Below are the code and all the weights of a small trained network. Each question names an input and a target symbol and asks about switching units off, where a switched-off unit gives its printed mean instead of its output.

import numpy as np


def w(rows, s, z=0):
    codes = np.array(rows[::2]) - 128.0
    scale = np.full(codes.shape[1], s)
    scale[-1] = z or s
    return codes * scale


def f(y):
    return np.maximum(y, 0)


def softmax(a):
    e = np.exp(a - a.max(-1, keepdims=True))
    return e / e.sum(-1, keepdims=True)


def log_softmax(a):
    a = a - a.max(-1, keepdims=True)
    return a - np.log(np.exp(a).sum(-1, keepdims=True))


def net(x, mask):
    ids = ['αγδηθλμξπσφψω'.index(c) for c in x.split()]
    T = len(ids)
    res = E[ids] + P[:T]
    r = res
    for j in range(2):
        rows = slice(4 * j, 4 * j + 4)
        q, k, v = (r @ M[0][rows].T for M in (Q, K, V))
        z = softmax(np.where(np.tri(T) > 0, q @ k.T / 4**0.5, -1e9)) @ v
        o = O[0][rows]
        res = res + np.where(mask[j], z, o[:, -1]) @ o[:, :-1]
    y = f(res @ A[0][:, :-1].T + A[0][:, -1])
    res = res + np.where(mask[2:6], y, B[0][:, -1]) @ B[0][:, :-1]
    return log_softmax(res[-1] @ U[:, :-1].T + U[:, -1])


Q, K, V, O, A, B = {}, {}, {}, {}, {}, {}
E = w([
[166,97,97,170,188,199,204],'α',
[117,171,23,178,108,135,96],'γ',
[232,123,188,5,147,125,81],'δ',
[38,207,58,85,108,186,34],'η',
[184,253,61,87,181,59,23],'θ',
[107,94,114,60,113,220,185],'λ',
[235,163,59,196,139,60,186],'μ',
[222,84,60,101,46,92,43],'ξ',
[59,198,50,112,130,183,194],'π',
[17,154,119,227,83,197,77],'σ',
[222,128,184,200,197,125,94],'φ',
[189,72,194,101,131,180,230],'ψ',
[146,188,174,97,224,165,115],'ω',
],0.015)
P = w([
[93,78,80,134,146,163,32],'0',
[157,185,126,142,175,182,129],'1',
[120,163,145,159,121,132,131],'2',
[156,57,23,120,217,134,57],'3',
[188,202,112,133,132,197,147],'4',
[135,161,137,149,103,128,153],'5',
[168,49,9,132,221,140,97],'6',
[216,217,104,132,112,223,153],'7',
[124,157,146,139,110,123,153],'8',
],0.014)
Q[0] = w([
[164,81,48,86,178,220,124],'h0',
[128,98,207,115,97,45,105],'h0',
[31,186,248,100,23,106,195],'h0',
[205,131,149,172,143,200,127],'h0',
[148,92,58,174,177,60,119],'h1',
[98,101,93,149,130,158,181],'h1',
[134,61,144,88,113,106,125],'h1',
[170,136,110,58,138,93,197],'h1',
],0.011)
K[0] = w([
[186,201,124,80,81,254,170],'h0',
[131,54,128,83,198,71,111],'h0',
[38,70,149,94,156,69,165],'h0',
[163,145,197,179,90,127,156],'h0',
[161,119,65,179,193,68,132],'h1',
[132,104,98,135,116,205,168],'h1',
[107,26,142,137,135,102,148],'h1',
[182,134,165,47,92,65,192],'h1',
],0.0098)
V[0] = w([
[136,119,45,98,170,120,147],'h0',
[216,61,187,153,171,113,126],'h0',
[153,149,57,240,125,95,108],'h0',
[99,73,128,200,156,191,219],'h0',
[151,8,88,140,169,112,193],'h1',
[127,190,120,132,95,122,197],'h1',
[122,163,213,164,148,97,145],'h1',
[105,135,100,166,113,50,86],'h1',
],0.011)
O[0] = w([
[122,154,55,43,34,17,197,176],'h0',
[218,52,192,199,129,118,162,103],'h0',
[133,111,1,221,169,89,156,238],'h0',
[144,100,90,105,156,249,240,255],'h0',
[44,166,145,123,60,122,83,166],'h1',
[185,206,175,174,154,187,103,121],'h1',
[162,228,91,105,124,88,171,43],'h1',
[88,116,158,108,111,166,179,66],'h1',
],0.0086,0.0096)
A[0] = w([
[138,167,217,122,73,197,203,59],'n0',
[1,84,74,77,65,141,113,2],'n1',
[43,123,146,92,166,208,71,162],'n2',
[196,167,108,186,153,224,236,143],'n3',
],0.0073,0.0064)
B[0] = w([
[226,181,62,255,142,198,133,146],'n0',
[150,147,139,95,231,41,184,173],'n1',
[185,93,163,54,58,134,23,164],'n2',
[40,128,209,124,90,86,131,255],'n3',
],0.0085,0.027)
U = w([
[109,91,128,105,128,156,215,191],'α',
[129,136,16,196,126,183,124,64],'γ',
[180,128,172,74,112,101,139,188],'δ',
[153,133,81,117,198,200,76,160],'η',
[164,172,110,139,236,100,155,67],'θ',
[157,77,105,99,30,199,103,109],'λ',
[110,170,160,149,101,40,122,39],'μ',
[157,97,105,131,32,109,83,243],'ξ',
[98,195,155,68,95,92,121,63],'π',
[69,128,169,163,79,130,32,148],'σ',
[123,91,185,185,176,71,92,2],'φ',
[175,103,113,193,171,171,107,188],'ψ',
[138,187,188,78,254,114,171,72],'ω',
],0.0088,0.005)

Each question gives the input, a string of symbols that net reads in full, and the target symbol t.
The units are the heads (4 rows each of Q, K, V and O) and the neurons (one row each of A and B). Each row of codes is followed by its name. A weight is (code - 128) times the scale printed after its matrix; where a second scale follows, it is the last column's (O, A, B and U).
mask holds one flag per unit, heads first, then neurons. A switched-off unit (its flag False) gives its mean, the last column of its rows in O or B, instead of its output. The means were averaged over made-up inputs and are rounded, as every weight is.
A unit's drop is (log p(t) with every unit on - log p(t) with that unit switched off) / (log p(t) with every unit on - log p(t) with every unit switched off).
The circuit of an input: a set's keep is (log p(t) with only the set's units on - log p(t) with every unit switched off) / (log p(t) with every unit on - log p(t) with every unit switched off). Starting from all 6 units, units are removed one at a time, each time the one whose removal leaves the highest keep (on an exact tie, the one counted first), for as long as the keep stays at least 0.8.
units of the circuit, in order: the units of the circuit, biggest drop first
unit that matters most: the unit with the biggest drop
top k neurons: the k neurons with the biggest drops, biggest first
heads that matter: for each layer, one digit per head in row order, 1 if its drop is at least 0.15 and else 0, layers parted by /
input π α γ γ σ σ μ, target η: top 2 neurons => [n3, n2]
input α η σ α γ γ γ, target θ: units of the circuit, in order => [n1, h0, n3, h1]
input α α ω α σ α π, target η: heads that matter => 10
input σ σ λ γ σ η, target η: heads that matter => 10
input α σ σ θ α α ξ, target α: unit that matters most => h1
input α γ γ μ, target θ: top 2 neurons => [n1, n3]
input σ π ξ σ, target ω: heads that matter => 11
input γ ψ α α η ξ σ, target π: units of the circuit, in order => [h0, n1]
input α σ θ, target θ: units of the circuit, in order => [h1, h0, n3]
input ψ ψ ψ α, target λ: heads that matter => 11
input γ α π λ γ α η, target θ: heads that matter => 10
input π μ γ η γ ω ψ, target θ: units of the circuit, in order => [n1, h0, n3, h1]
input α α γ, target γ: units of the circuit, in order => [n3, h0]
input σ μ δ θ γ φ α θ θ, target θ: heads that matter => 11
input π γ π σ γ ψ σ α σ, target α: units of the circuit, in order => [h1]
input α σ σ ω, target η: units of the circuit, in order => [n3, h0]
input μ ξ γ α, target φ: heads that matter => 11
input α ξ α α α α ω, target α: heads that matter => 10
input γ α α σ λ α σ, target δ: heads that matter => 11
input δ ψ σ λ μ, target μ: units of the circuit, in order => [n3, h1, h0]
input σ σ μ α π ψ μ, target ω: unit that matters most => n1
